Below is a small trained network, with its code and all its weights. Each question gives an input and a class and asks what happens when units are switched off, that is, made to give their printed mean instead of their output.

import numpy as np


def w(rows, s, z=0):
    codes = np.array(rows[::2]) - 128.0
    scale = np.full(codes.shape[1], s)
    scale[-1] = z or s
    return codes * scale


def f(y):
    return np.maximum(y, 0)


def log_softmax(a):
    a = a - a.max(-1, keepdims=True)
    return a - np.log(np.exp(a).sum(-1, keepdims=True))


def net(x, mask):
    res = np.array(x, float).reshape(1, 7) / 4 @ E
    y = f(res @ A[0][:, :-1].T + A[0][:, -1])
    res = res + np.where(mask, y, B[0][:, -1]) @ B[0][:, :-1]
    return log_softmax(res[-1] @ U[:, :-1].T + U[:, -1])


A, B = {}, {}
E = w([
[105,124,97,157,111,138,150],'x0',
[125,133,100,141,112,145,139],'x1',
[58,67,69,105,192,198,31],'x2',
[161,139,139,102,134,133,113],'x3',
[169,168,94,243,254,129,138],'x4',
[205,50,201,221,72,205,96],'x5',
[125,127,133,126,131,125,127],'x6',
],0.011)
A[0] = w([
[171,60,169,186,100,162,103,86],'n0',
[119,191,32,39,216,69,220,88],'n1',
[175,178,195,183,80,45,226,13],'n2',
[112,70,90,117,180,124,43,24],'n3',
[192,23,246,240,90,195,119,67],'n4',
[109,92,158,93,57,103,106,137],'n5',
[178,154,122,225,240,102,122,142],'n6',
[82,63,152,24,21,139,147,146],'n7',
[79,127,117,57,166,55,185,98],'n8',
[148,146,127,188,206,128,143,180],'n9',
[176,159,190,130,74,87,241,4],'n10',
[69,2,107,116,187,206,61,4],'n11',
],0.0091,0.002)
B[0] = w([
[142,126,122,80,120,122,254,189],'n0',
[161,98,86,56,182,109,190,248],'n1',
[26,218,193,124,127,222,76,227],'n2',
[92,165,178,130,140,206,101,176],'n3',
[127,90,78,68,168,122,255,243],'n4',
[227,113,65,178,161,47,49,190],'n5',
[205,107,104,212,50,73,44,215],'n6',
[146,116,19,208,47,42,63,245],'n7',
[157,31,119,81,222,160,167,209],'n8',
[165,113,72,192,70,49,80,187],'n9',
[77,148,162,101,144,187,44,218],'n10',
[89,202,142,79,93,225,88,203],'n11',
],0.0085,0.016)
U = w([
[201,56,105,239,84,34,50,252],'0',
[157,46,123,93,193,113,253,85],'1',
[73,197,177,134,142,212,58,30],'2',
],0.012,0.0018)

Each question gives the input, the list of numbers given to net, and the class t.
The units are the neurons (one row each of A and B). Each row of codes is followed by its name. A weight is (code - 128) times the scale printed after its matrix; where a second scale follows, it is the last column's (A, B and U).
mask holds one flag per neuron, in row order. A switched-off neuron (its flag False) gives its mean, the last column of its row in B, instead of its output. The means were averaged over made-up inputs and are rounded, as every weight is.
A unit's drop is (log p(t) with every unit on - log p(t) with that unit switched off) / (log p(t) with every unit on - log p(t) with every unit switched off).
The circuit of an input: a set's keep is (log p(t) with only the set's units on - log p(t) with every unit switched off) / (log p(t) with every unit on - log p(t) with every unit switched off). Starting from all 12 units, units are removed one at a time, each time the one whose removal leaves the highest keep (on an exact tie, the one counted first), for as long as the keep stays at least 0.8.
circuit, biggest first: the units of the circuit, biggest drop first
unit that matters most: the unit with the biggest drop
top k neurons: the k neurons with the biggest drops, biggest first
drop of u: that unit's drop, to one decimal
input [-2,-3,-8,2,6,-3,4], class 2: circuit, biggest first => (n2)
input [-2,-5,0,-2,6,-5,-7], class 0: top 2 neurons => (n6, n4)
input [3,-3,-4,-1,-8,-8,0], class 0: top 2 neurons => (n7, n4)
input [-5,-1,-3,0,1,-1,0], class 2: circuit, biggest first => (n7, n4)
input [-7,2,-2,5,-5,-5,-2], class 0: top 4 neurons => (n7, n4, n0, n5)
input [1,-5,8,4,-5,-8,-5], class 1: top 2 neurons => (n1, n8)
input [-3,8,8,-3,-6,5,1], class 2: top 3 neurons => (n11, n3, n6)
input [-4,-4,-8,8,3,7,2], class 2: top 3 neurons => (n2, n10, n1)
input [5,0,4,4,5,7,6], class 1: top 3 neurons => (n4, n0, n7)
input [-8,3,-5,5,-8,-7,4], class 0: top 3 neurons => (n7, n4, n5)
input [7,-2,-1,-2,6,-6,-7], class 0: top 4 neurons => (n6, n4, n9, n0)
input [0,0,5,0,-7,8,8], class 1: top 2 neurons => (n4, n0)
input [-5,2,8,-1,7,8,-1], class 1: top 4 neurons => (n4, n0, n2, n7)
input [-5,4,0,8,-8,-5,2], class 0: unit that matters most => n7
input [5,1,7,-8,-7,-5,0], class 0: top 4 neurons => (n7, n2, n5, n10)
input [-5,6,-8,1,-2,1,-7], class 2: drop of n1 => 0.0
input [-2,3,8,8,3,5,4], class 2: drop of n11 => 1.7
input [2,7,6,-5,1,5,5], class 2: drop of n8 => 0.3
